Small tables with named rows and columns. After each table, cells are looked up by row and column.

Table Gumi
,Kebasag,Guvetuf,Ran,Motuli,Fute,Ful,Vom,Mem
Guzu,0.3,0.6,0.8,0.1,0.4,0.0,0.5,0.5
Vuguk,0.4,0.2,0.3,0.1,0.4,0.3,0.2,0.3
Supokin,0.0,0.1,0.5,0.2,0.2,0.6,0.1,0.0
Nok,0.5,0.1,0.1,0.2,0.8,-0.7,0.6,0.4

Fute of Guzu: 0.4
Motuli of Supokin: 0.2
Ful of Vuguk: 0.3
Guvetuf of Guzu: 0.6
Ran of Nok: 0.1
Kebasag of Supokin: 0.0
Mem of Vuguk: 0.3
Ful of Supokin: 0.6
Fute of Supokin: 0.2
Kebasag of Guzu: 0.3
Fute of Nok: 0.8
Guvetuf of Vuguk: 0.2
Kebasag of Vuguk: 0.4
Fute of Vuguk: 0.4
Motuli of Vuguk: 0.1
Vom of Nok: 0.6
Guvetuf of Supokin: 0.1
Which row has the largest Mem? Guzu

Verovo.csv
,Fif,Zav,Lur,Domo,Bir,Nedi,Godi
Lofa,107,89,128,119,155,119,55
Geka,141,89,146,131,170,63,103
Doli,110,93,116,100,97,93,108
Lum,99,81,93,143,94,135,97
Paz,180,90,133,133,127,129,112
Gagaz,97,63,152,153,232,137,5
Zov,46,141,17,143,128,89,169
Lamuba,157,102,154,197,200,46,86
Kul,6,193,6,141,150,56,181
Mosomit,130,83,129,109,96,70,111
Roken,95,225,57,35,115,148,79
Migat,87,160,110,204,60,206,7
Dat,95,172,94,151,164,65,82

Fif of Paz = 180
Lur of Doli = 116
Zav of Geka = 89
Domo of Lofa = 119
Zav of Gagaz = 63
Zav of Mosomit = 83
Bir of Migat = 60
Zav of Kul = 193
Zav of Migat = 160

Bet:
columns: Zugap, Litavos, Binubop, Dozin, Potives
Larutir: [3.73, 1.71, -1.26, 2.39, -2.22]
Pep: [-2.16, 4.52, 7.49, 4.46, 1.28]
Zutatid: [2.38, -3.04, 0.92, 3.99, -2.95]
Fev: [5.18, 0.72, 2.67, 1.13, 7.92]
Reburo: [2.19, 4.60, -1.64, -0.86, 4.55]
Vele: [0.76, 6.39, 2.93, 2.69, 0.01]
Mim: [1.64, 0.78, -2.82, 0.03, 4.76]
Lev: [4.51, -4.33, -3.17, 6.08, 2.72]
Nol: [1.84, -0.63, -6.59, 1.18, 0.57]
Vob: [-0.48, 0.45, 5.53, 5.21, 4.71]
Pelenel: [3.76, 0.16, 3.60, 0.63, -1.17]

Larutir, Zugap: 3.73
Vele, Binubop: 2.93
Pelenel, Dozin: 0.63
Nol, Dozin: 1.18
Reburo, Zugap: 2.19
Larutir, Litavos: 1.71
Pelenel, Litavos: 0.16
Zutatid, Litavos: -3.04
Lev, Binubop: -3.17
Fev, Zugap: 5.18
Pep, Litavos: 4.52
Pep, Dozin: 4.46

Table Lof
cols = Mibe, Lisap, Boze, Fir, Vupifo, Sapi, Fededup, Kod, Pupef
Tosapo: [-0.1, 0.2, -0.6, 0.1, -0.3, 0.4, 0.0, 0.1, -0.2]
Boda: [-0.1, 0.2, -0.6, 0.1, -0.3, 0.4, 0.0, 0.1, -0.2]
Bib: [0.3, 0.1, 0.1, 0.2, -0.1, 0.3, -0.5, 0.4, -0.4]
Rifugaf: [0.3, -0.1, 0.5, 0.1, 0.1, -0.1, -0.4, 0.3, -0.2]
Kanobo: [-0.1, -0.2, 0.3, -0.2, 0.3, -0.4, 0.3, -0.3, 0.3]
Zag: [0.2, 0.1, 0.0, 0.2, -0.2, 0.3, -0.5, 0.4, -0.4]
Fim: [-0.1, 0.2, -0.6, 0.1, -0.3, 0.4, -0.1, 0.1, -0.2]
Barezo: [0.0, 0.2, -0.5, 0.1, -0.3, 0.4, -0.2, 0.2, -0.3]
Mes: [-0.3, 0.1, -0.6, -0.1, -0.2, 0.1, 0.3, -0.2, 0.1]
Gor: [-0.3, 0.2, -0.6, -0.1, -0.2, 0.2, 0.3, -0.2, 0.1]

What is the Fir of Fim in Lof? 0.1
What is the Sapi of Bib in Lof? 0.3
What is the Kod of Mes in Lof? -0.2
What is the Sapi of Gor in Lof? 0.2
What is the Kod of Rifugaf in Lof? 0.3
What is the Sapi of Rifugaf in Lof? -0.1
What is the Mibe of Zag in Lof? 0.2
What is the Boze of Kanobo in Lof? 0.3
What is the Fededup of Barezo in Lof? -0.2
What is the Kod of Tosapo in Lof? 0.1
What is the Lisap of Tosapo in Lof? 0.2
What is the Lisap of Zag in Lof? 0.1
What is the Vupifo of Kanobo in Lof? 0.3
What is the Boze of Rifugaf in Lof? 0.5
What is the Vupifo of Rifugaf in Lof? 0.1
What is the Vupifo of Barezo in Lof? -0.3
What is the Fededup of Mes in Lof? 0.3
Row with the largest Pupef: Kanobo

